Here is a tiny trained network, its code and every weight. The questions are about switching its units off for an input and a class, where a switched-off unit gives its printed mean instead of its output.

import numpy as np


def w(rows, s, z=0):
    codes = np.array(rows[::2]) - 128.0
    scale = np.full(codes.shape[1], s)
    scale[-1] = z or s
    return codes * scale


def f(y):
    return y / 2 * (1 + np.tanh(0.7978845608 * (y + 0.044715 * y**3)))


def log_softmax(a):
    a = a - a.max(-1, keepdims=True)
    return a - np.log(np.exp(a).sum(-1, keepdims=True))


def net(x, mask):
    res = np.array(x, float).reshape(1, 5) / 4 @ E
    y = f(res @ A[0][:, :-1].T + A[0][:, -1])
    res = res + np.where(mask, y, B[0][:, -1]) @ B[0][:, :-1]
    return log_softmax(res[-1] @ U[:, :-1].T + U[:, -1])


A, B = {}, {}
E = w([
[133,127,119,132,127,137,139,132,122],'x0',
[108,5,185,71,104,191,177,67,162],'x1',
[68,144,81,131,97,252,36,86,96],'x2',
[110,140,157,123,147,122,114,118,142],'x3',
[58,50,113,128,204,87,114,157,7],'x4',
],0.014)
A[0] = w([
[63,30,128,122,184,140,165,130,82,37],'n1',
[137,201,109,135,122,142,132,173,161,169],'n2',
[164,117,143,142,173,57,161,163,96,172],'n3',
[160,116,151,118,146,55,186,155,150,251],'n4',
[95,154,102,161,163,85,103,157,69,109],'n5',
[137,194,118,194,68,91,121,121,144,157],'n6',
[167,108,168,105,124,101,178,163,188,168],'n7',
[180,250,97,167,125,119,87,177,169,222],'n8',
[92,150,88,115,127,179,53,114,91,159],'n9',
[72,48,132,106,162,117,135,147,82,62],'n10',
[128,143,132,134,108,132,135,132,87,90],'n11',
[79,150,102,135,124,159,68,125,46,106],'n12',
[106,99,106,124,143,118,149,98,114,74],'n13',
[172,108,145,124,166,65,213,163,171,254],'n14',
[110,16,169,113,126,150,139,120,125,78],'n15',
[118,144,101,131,180,61,128,170,119,160],'n16',
[100,125,117,102,84,195,88,66,169,111],'n17',
[90,130,79,164,193,86,92,182,83,132],'n18',
[129,109,155,110,64,203,152,112,170,134],'n19',
[136,153,104,148,187,112,106,159,85,110],'n20',
[144,106,163,70,77,167,189,80,193,123],'n21',
],0.012,0.0086)
B[0] = w([
[194,192,101,85,131,123,72,72,68,219],'n1',
[164,144,111,112,143,121,92,76,105,185],'n2',
[154,86,197,83,183,95,157,164,124,222],'n3',
[140,105,194,104,158,45,200,131,118,237],'n4',
[89,92,140,154,90,146,137,188,139,207],'n5',
[156,174,120,103,152,120,135,76,103,191],'n6',
[100,158,159,138,104,75,194,104,171,205],'n7',
[179,215,104,55,161,122,83,53,65,249],'n8',
[70,170,90,193,89,187,79,143,106,216],'n9',
[164,223,125,57,143,114,96,94,56,207],'n10',
[119,138,130,129,125,142,137,138,130,131],'n11',
[84,170,112,163,83,163,119,121,115,212],'n12',
[169,157,139,138,142,136,108,122,106,147],'n13',
[116,143,169,129,85,8,227,96,132,251],'n14',
[148,184,81,106,175,96,125,19,134,208],'n15',
[166,91,201,68,120,166,173,170,66,207],'n16',
[162,71,83,162,145,191,96,122,180,201],'n17',
[78,93,175,160,92,144,145,234,142,228],'n18',
[142,89,98,149,169,161,124,125,196,197],'n19',
[110,74,164,151,127,156,137,164,118,189],'n20',
[69,110,114,195,91,106,216,129,193,213],'n21',
],0.011,0.022)
U = w([
[157,167,152,80,142,80,144,88,95,199],'0',
[124,176,54,131,130,170,47,92,97,254],'1',
[116,78,186,112,134,112,147,251,101,62],'2',
[40,141,130,188,70,167,103,222,91,34],'3',
[54,110,136,204,85,77,177,121,194,90],'4',
[120,43,92,177,134,205,115,136,216,30],'5',
],0.011,0.0028)

Each question gives the input, the list of numbers given to net, and the class t.
The units are the neurons (one row each of A and B). Each row of codes is followed by its name. A weight is (code - 128) times the scale printed after its matrix; where a second scale follows, it is the last column's (A, B and U).
mask holds one flag per neuron, in row order. A switched-off neuron (its flag False) gives its mean, the last column of its row in B, instead of its output. The means were averaged over made-up inputs and are rounded, as every weight is.
A unit's drop is (log p(t) with every unit on - log p(t) with that unit switched off) / (log p(t) with every unit on - log p(t) with every unit switched off).
most important unit: the unit with the biggest drop
top k neurons: the k neurons with the biggest drops, biggest first
drop of u: that unit's drop, to one decimal
input [5,5,0,-3,-8], class 4: top 2 neurons : [n21, n7]
input [3,0,6,-1,-7], class 1: most important unit : n8
input [-2,1,3,2,6], class 1: top 2 neurons : [n1, n10]
input [-6,-1,1,5,-1], class 1: top 2 neurons : [n14, n4]
input [-4,1,1,-3,7], class 1: top 4 neurons : [n1, n14, n10, n4]
input [-2,0,3,0,7], class 3: top 2 neurons : [n18, n8]
input [-2,0,-6,-6,6], class 2: top 2 neurons : [n8, n18]
input [0,0,2,-1,8], class 3: top 3 neurons : [n18, n8, n5]
input [2,-1,-6,6,1], class 2: drop of n1 : 0.1
input [-1,6,0,2,-2], class 4: drop of n21 : 0.2
input [3,3,6,3,-4], class 5: drop of n4 : 0.0
input [-1,2,-2,2,-8], class 4: drop of n21 : 0.3
